In the rows, zero is written as 128.
Each row has a class, written as a number after it; each block has new classes, again numbered from 0 up.
[131 129 120 120 125 110 158 150 105 131 148 153 130 124 125 118 115 137
 133 126 124 112 134 120 161 112 145 132 127 106 150] -> 0
[135 174 124 109 126 129 134 168 127 122 127 140 131 106 133 102 113 122
 105 134 127 111 126 112 110 123 142 148 168 153 179] -> 0
[189 147 120 110 129  93 121 195 167  96 133 138 123  86 144 143 119  94
  37 160 134 104 124  76  36 133 151 150 240 158 215] -> 0
[119 154 114 109 113 179 128 142 147 123  92 101 129  94 123 142 120 115
  86 126 121 126 123  97  83 113 138 130 168 197 181] -> 2
[152 149 120 105 106 108 127 167 136 118 151 153 123 107 142 135 123 121
 107 133 134 118 121 111 104 127 147 132 175 129 196] -> 1
[158 154 130 101 124 111 131 179 138 115 131 144 134 107 136 138 130 115
 111 135 132 111 126 115 100 117 149 152 190 149 183] -> 1
[129 139 120 109 118 134 160 149 105 135 122 137 151 115 126 112 111 133
 129 132 113 119 136 122 165 105 145 130 123 145 168] -> 0
[160 169 110  99 130 130 155 155 139 117 133 130 124  99 129 125 116 124
  91 144 127 111 125  73 105 125 146 135 183 151 185] -> 0
[118 173 110 129 116 183 146 121 145 130 103 112 113  85 124 142 118 134
 104 100 131 124 126  99  89 117 151 129 174 177 177] -> 2
[151 138 117  97 126 116 146 157 118 127 104 139 132 120 131 127 121 131
 128 142 121 118 132 110 140 116 141 148 137 118 165] -> 0
[141 133 141 116 142 105 125 171 130 111 131 137 121 117 136 128 134  89
 106 155 134 114 130 112  82 124 138 148 183 141 165] -> 1
[125 148 114  91 128 139 140 160 134 122 129 129 122  95 130 140 119 126
 102 124 137 110 124  95 106 110 143 134 172 152 185] -> 1
[167 145 116 114 125 133 148 152 112 129 136 133 126 103 139 137 117 135
 108 129 125 112 128 108 129 109 144 139 146 150 173] -> 0
[124 142 125 106 117 127 138 158 114 110 133 134 148 112 142 128 120 127
 118 140 119 123 138 113 135 119 150 138 144 139 173] -> 0
[115 151 139 116 125 157 122 144 144 122 100 119 140 110 132 141 119 119
 114 122 127 129 141 129  86 113 138 135 167 184 162] -> 2
[111 142 121 123 127 145 188 141  84 160 149 148 117 101 141 120 104 166
 140  97 133  94 140 142 185 102 158 148 107 118 168] -> 0
[105 128 117 131 117 169 159 115 125 132 111 120 124 103 120 125 123 144
 127 109 131 117 125 120 133 127 133 130 115 145 132] -> 2
[178 153 112  95 128 108 132 170 154 110 145 134 126 113 143 132 123 122
 101 144 129 119 130  97 106 113 151 133 186 137 195] -> 0
[167 143 120 112 138 105 130 161 128 125 155 150 111 126 141 129 124 174
 117 124 145 104 130 104 116 124 155 132 161 110 174] -> 1
[141 147 122 136 130 129 154 162 106 137 143 148 126 118 148 130 105 141
 117 115 134 105 132 116 140 114 162 139 139 124 176] -> 1
[132 152 129 100 115 121 150 157 113 123 131 129 126 111 120 136 122 121
 105 141 128 100 140 110 107 115 138 149 155 146 171] -> 0
[119 152 110 123 121 151 110 140 145 122 100 128 117  94 144 138 129 132
 116  87 144 124 125 128  76 114 147 128 168 192 161] -> 2
[145 145 102 106 133 132 172 151 120 129 139 129 128 114 138 124 108 138
 110 126 125 115 116 100 146 117 150 139 137 122 175] -> 0

Next block: new classes, numbered from 0 again.
[147 140 177 141 157 132 127 144 150 111 116 131 133 113 158 129 107 129
 121  97 135 104 158 105 133 124 116 152 134 110 124] -> 1
[110 127 132 118 152 122 141 162 148 144 187 109 129 108 130 113 109 148
 170  98 113 109 145  95 121 131 121 153 115 119 115] -> 0
[146 108 122 124 115 135 128 209 159 117 127 137 162 113 153 128 123 129
 165  93 119 110 137 129 144 118 146 149 146 115 111] -> 0
[125 118 109 111 105 117  90 143 148 155 131 108 156 127  91 134 116 162
 154 125 109 121 130 125 116 139 128 132 113 129 135] -> 0
[133 115 124 129 118 122  87 135 137 120 138 126 140 119 149 124 128 116
 128 135 116 111 137 141 103 114 130 163 138 148 124] -> 0
[124 123 129 117 129 121 139 131 136 151 140 137 137 142 112 100 124 150
 151 135 149 131 125 120 143 144 127 130 123 135 130] -> 0
[183 150 143 131 161 127 106 198 190 129 117 134 161 103 122 112 128 117
 156  68 101 105 149 104 164 121 139 157 151 112 138] -> 0
[138 154 135 139 164 135 146 232 149 123 128 141 106 141 127 122 114 160
 174 132 135 113 130  89 135 100 127 128 172 106 125] -> 1
[149 143 116 148 148 146 131 197 143 127 121 133 121 139 123 145 120 155
 147 118 140 120 126  90 154 106 135 130 153 102 125] -> 1
[149 122 124 114 133 134 141 175 147 129 122 116 158 118 133 123 123 141
 162 110  98 106 122 134 137 151 135 142 144 123 118] -> 0
[149 127 134 124 131 137 132 198 150 106 119 120 152 115 138 121 121 122
 165 111  99  86 125 122 130 110 135 127 162 110 130] -> 0
[130 112 133 113 111 133 117 168 154 116 125 111 152 120 128 138 124 124
 151  99 111 114 126 139 131 126 136 150 135 130 113] -> 0
[127 136 133 120 136 118 153 174 154 145 157 127 128 123 106 122 118 141
 168 133 136 127 127 144 132 131 138 132 131 144 123] -> 0
[133 140 117 123 121 132 103 190 161 144 115 105 147 117 118 128 114 118
 154 108 104 112 128 129 139 120 149 147 140 121 147] -> 0
[178 171 143 144 166 133 143 217 162 116 112 137 157 124 115 125 110 148
 157 115 122  91 101  99 161  93 137 120 196 115 127] -> 1
[170 167 134 154 182 128 124 215 153  95 117 152 111 134 130 116 135 135
 154 106 139 121 142 101 145  88 125 124 165  95 136] -> 1
[140 128 126 133 131 130 122 148 141 142 117 109 116 118 112 115 119 149
 146 113 126 107 130 110 115 157 145 137  96 116 122] -> 0
[139 116 114 131 123 127 109 177 155 125 123 131 141 119 116 127 126 144
 151 102 118 135 152 106 127 133 149 145 144 123 141] -> 0
[ 94 146 143 131 127 138  65 208 134 102 129 134 117 133 164 130 138 120
 141 121 128 113 131 113 123  74 128 127 162 106 111] -> 1
[157 123 121 130 135 136 127 183 154 118 128 121 141 116 142 134 113 126
 158  91 123 114 145 113 132 133 141 163 119 122 129] -> 0
[138 137 144 114 153 133 129 176 170 111 121 137 140 119 123 126 125 141
 162 124 126 121 164 106 152 133 122 153 125 111 155] -> 0
[137 118 120 142 121 151  72 234 159 103 124 130 122 124 168 140 147 125
 122  93 122 132 155 111 136  85 132 167 180 101 115] -> 1
[128 125 115 151 150 141 142 188 130 120 116 115 113 152 156 128 128 142
 158  95 126 130 145  85 111 133 132 150  88  92 126] -> 1
[156 133 148 135 140 144 111 163 154 125 106 107 147  96 189 125 126 110
 102  98 122  91 112 130 156 109  92 153 163 100  97] -> 1
[138 138 131 136 151 108 123 173 155 105 122 105 132 131 127 123 110 121
 144 100 117  68 133 105 126 125 133 129 115 122 137] -> 0
[153 123 130 115 131 132 105 228 171 136 134 130 155 107 114 122 123 136
 173 116 114 127 154  86 165 129 136 158 164 123 121] -> 0
[144 155 132 111 145 145  76 227 171 114 130 131 142 110 137 153 134 152
 158 110 135 120 133 117 144  84 107 142 188  93 118] -> 1
[123 132 142 124 136 142 132 211 150 111 145 140 128 133 136 152 142 152
 155 103 150 121 146  92 111  92 123 145 160 134 126] -> 1
[131 124 171 140 147 131 149 157 141 126 125 143 138 134 129 120 130 134
 133 110 137 127 132 119 159 146 138 145 128  76 144] -> 1

A new block, with new classes numbered from 0.
[105 147 107 117 127 118 144 112 135 126 122 122 133 130 106  75  97 144
 139 117 100 137 130 106 136 126 110 172 101 106  93] -> 1
[101 153 114 108 121 116 119 123 113 147 119 120 136 133 137  56 109 140
 129 115  93 134 136  94 128 123 110 116  93 110  89] -> 1
[131 142 128 101 115 118 135 151 129 123 136 136 152 141 149 111 140 148
 134 144 131 149 129 140 137 118 126 126 134 117 122] -> 2
[226 139 118 108 137 103 140 136 118 118 131 131 136 144 133 141 133 167
 125 153 127 144 135 153 153 123 123 139 123 103 116] -> 2
[117 147 121 120 125  96 134 128 114 130 130 124 121 140 124  89 119 152
 126 119 100 150 133 142 134 122 110 127 103 103  93] -> 0
[101 140 115 126 130 128 128 121 126 133 118 126 128 144 105  95 115 146
 139 114 108 137 112 114 126 120 110 114 111 105  96] -> 0
[120 123  82 119 121 117 146 132 104 115 132 128 147 157  97 109 113 161
 130 119 117 156 128 142 153 114 130 135 110 118 105] -> 2
[ 96 125  89 105 135 114 144 136 110 132 156 130 178 131 111  82 125 147
 126 127 103 145 130 124 151 121 125 140 119 116 106] -> 1
[121 146 135 107 123 115 134 134 118 131 119 125 123 130 151  88 114 143
 126 136 104 132 142 103 132 123 120 135 104 125 110] -> 0
[137 106  83  74 148 127 144 125 115 111 139 123 147 130  95 130 119 142
 141 126 128 149 125 158 149 124 135 138 133 120 129] -> 2
[112 122  87 146 139 119 137 124 119 124 120 114 149 133 113  84 106 136
 131 128 112 135 127 116 146 125 122 126 100 109 107] -> 1
[ 97 127  95 121 130 118 136 120 113 133 115 117 144 128 105  58 101 135
 128 116  90 127 133  88 137 126 117 134  81 115  91] -> 1
[107 149 125 110 127 114 137 127 112 128 125 118 135 146 134  88 119 148
 131 114 109 143 124 119 129 122 107 132 116 101 102] -> 0
[105 142 121 115 116 123 135 121 123 136 124 124 142 138 122  80 108 133
 124 123 106 132 130 109 130 130 117 136 113 116 104] -> 1
[105 118  87  93 142 113 146 144 120 114 136 130 162 131 136  94 132 154
 126 124 116 151 147 132 166 122 132 134 110 119 122] -> 2
[120 123  97 109 124 110 140 131  99 131 141 126 171 126 138  89 135 140
 123 145 106 146 131 131 161 124 136 127 133 126 118] -> 2
[116 150 115 137 134 118 122 119 119 139 123 116  92 135 123 110 106 151
 125 111 107 132 132 104 120 119 115 132  97 106  99] -> 1
[115 123 109 104 136 117 142 129 128 123 129 138 155 125 124 112 133 141
 129 134 121 138 128 130 154 115 140 130 115 125 123] -> 2
[104 158 115 122 123 111 150 121 111 138 127 128 122 138 125  59  93 160
 137 131  84 151 137 110 123 114 115 141 104  89  86] -> 0
[105 146 102 109 128 122 138 125 113 140 124 116 128 146 118  72  97 137
 139 128 100 148 131  92 135 128 106 112  98 104  93] -> 1

Next block: new classes, numbered from 0 again.
[145 138 119 132  83 143 143 110 145 120 164 117 166  78 140 124 150 123
 152 111 130 157 139 113 194 131 135 162 136 111 106] -> 2
[140 117 123 127  96  97 130 113 122 126 141 113 140 114 143 136 130 117
 134 137 125 122 122 132 182 132 142 164 117 116 117] -> 2
[124 135 123 119 138 109 118 151 119 147 113 128 137 140 125 146 120 133
 143 108 108 132 143 148 101 128 127  84 127 129 139] -> 0
[128 118 119 135  97  83 142 123 127 135 147 106 101 108 143 143 160 115
 115 132 131 144 138 127 180 122 137 141 111 111 127] -> 2
[105 108 122 124 103  62 119 131 108 149 135 113  96 156 146 153 154 116
 103 135 134 133 132 160 153 132 146 105 102 120 144] -> 2
[143 128 122 109 125  57 125 131 131 172 122  94  96 148 131 140 138 124
 137 128 138 124 110 140 114 130 133  78 115 121 138] -> 1
[132 126 135 135 116 115 150 104 138 142 153 115 165  97 139 145 137 124
 138 131 126 127 131 125 180 131 122 140 119 114  92] -> 2
[106  90 134 134 160 104 119 171  80 147 100 117  73 188 116 138 115 126
  96 120 117 155 152 165  76 122 131  81 118 136 188] -> 0
[119 130 118 128  92  43 128 135 103 145 134 117 102 133 157 162 173 109
 124 115 117 135 155 156 173 126 155 109  91 118 140] -> 2
[153 136 120 110 131  84 126 146 137 142 132 110 108 125 130 134 151 124
 134 128 130 129 121 120 146 127 152 108  95 121 125] -> 1
[165 141 122 120 108  89 121 126 139 128 120 101 115  92 113 129 139 116
 133 144 120 140 134 143 122 111 164 118 116 134 116] -> 1
[122 111 130 124 132 175 130 150 156 134 138 117 158 131 123 104  91 136
 150  97 129 167 127 119 120 127 112 124 152 128 150] -> 0
[ 91 112 121 144 134 213 137 120 147 123 125 122 143 134 122 112  80 141
 103 116 132 174 141 145  88 135  96 137 167 129 135] -> 0
[123 125 119 132  91  98 128 109 121 122 135 128 134 109 145 151 143 118
 130 130  81 131 138 147 175 132 146 155 117 119 120] -> 2
[125 114 120 130 123  60 145 144 126 143 122 118 100 137 157 153 165 118
 137 113 112 133 136 118 202 128 152 131 104  99 155] -> 2
[160 130 130 114 139  55 145 167 117 159 119 105 129 143 133 144 136  98
 182 101 108 112 142 110 161 128 132  98 119 117 161] -> 0
[148 130 132 124 130 113 126 141 149 136 135 118 124  99 129 120 133 124
 136 135 119 136 120 108 147 127 145 132 124 117 134] -> 1
[156 138 125 107 138  46 132 135 140 157 130 106 119 124 144 143 161 116
 136 138 124 115 118 135 163 129 152  76  87 109 103] -> 1
[155 132 141 122 157  95 147 176 143 141 146 108 144 110 135 139 155 120
 161  99 112 131 152  92 172 123 140 108 118 103 137] -> 0
[116 110 119 140  99 131 144 109 137 125 129 119 133 127 140 140 127 125
 110 123 132 144 142 149 163 133 128 153 121 115 134] -> 2
[138 125 124 120 118  89 144 153 129 144 119 108 120 132 129 146 135 125
 146 102 112 140 150 129 159 129 133 113 116 120 158] -> 0
[139 142 131 122 165  90 141 185 138 155 126 125 127 129 132 143 151 133
 162  90 109 134 146 103 144 127 131  67 112 104 150] -> 0
[ 98 108 116 140  92 138 110 110 126 120 139 129 142 127 143 139 117 123
  76 140 128 153 147 171 144 130 144 153 124 118 114] -> 2
[163 132 126 106 125  81 117 132 143 153 136 102 133 108 131 135 121 117
 140 145 125 119 118 132 151 128 153 106 100 122  98] -> 1
[120 122 112 135  82 151 134  83 122 108 127 121 134 113 137 131 120 125
 108 142 141 143 131 159 147 133 125 172 131 138 120] -> 2
[137 132 127 132 107 105 145 134 137 127 142 121 128 116 142 139 154 124
 140 120 125 133 139 121 186 131 141 146 116 115 133] -> 2
[112 111 125 127 146 135 130 138 131 142  98 115  95 171 112 134  94 138
 117 115 130 141 128 152  87 131 120  98 127 131 159] -> 0
[128 132 103 112  80  43 117 126 107 142 109 114  94 158 139 156 158 123
 135 108 133 134 125 166 154 130 163  97  97 129 163] -> 2
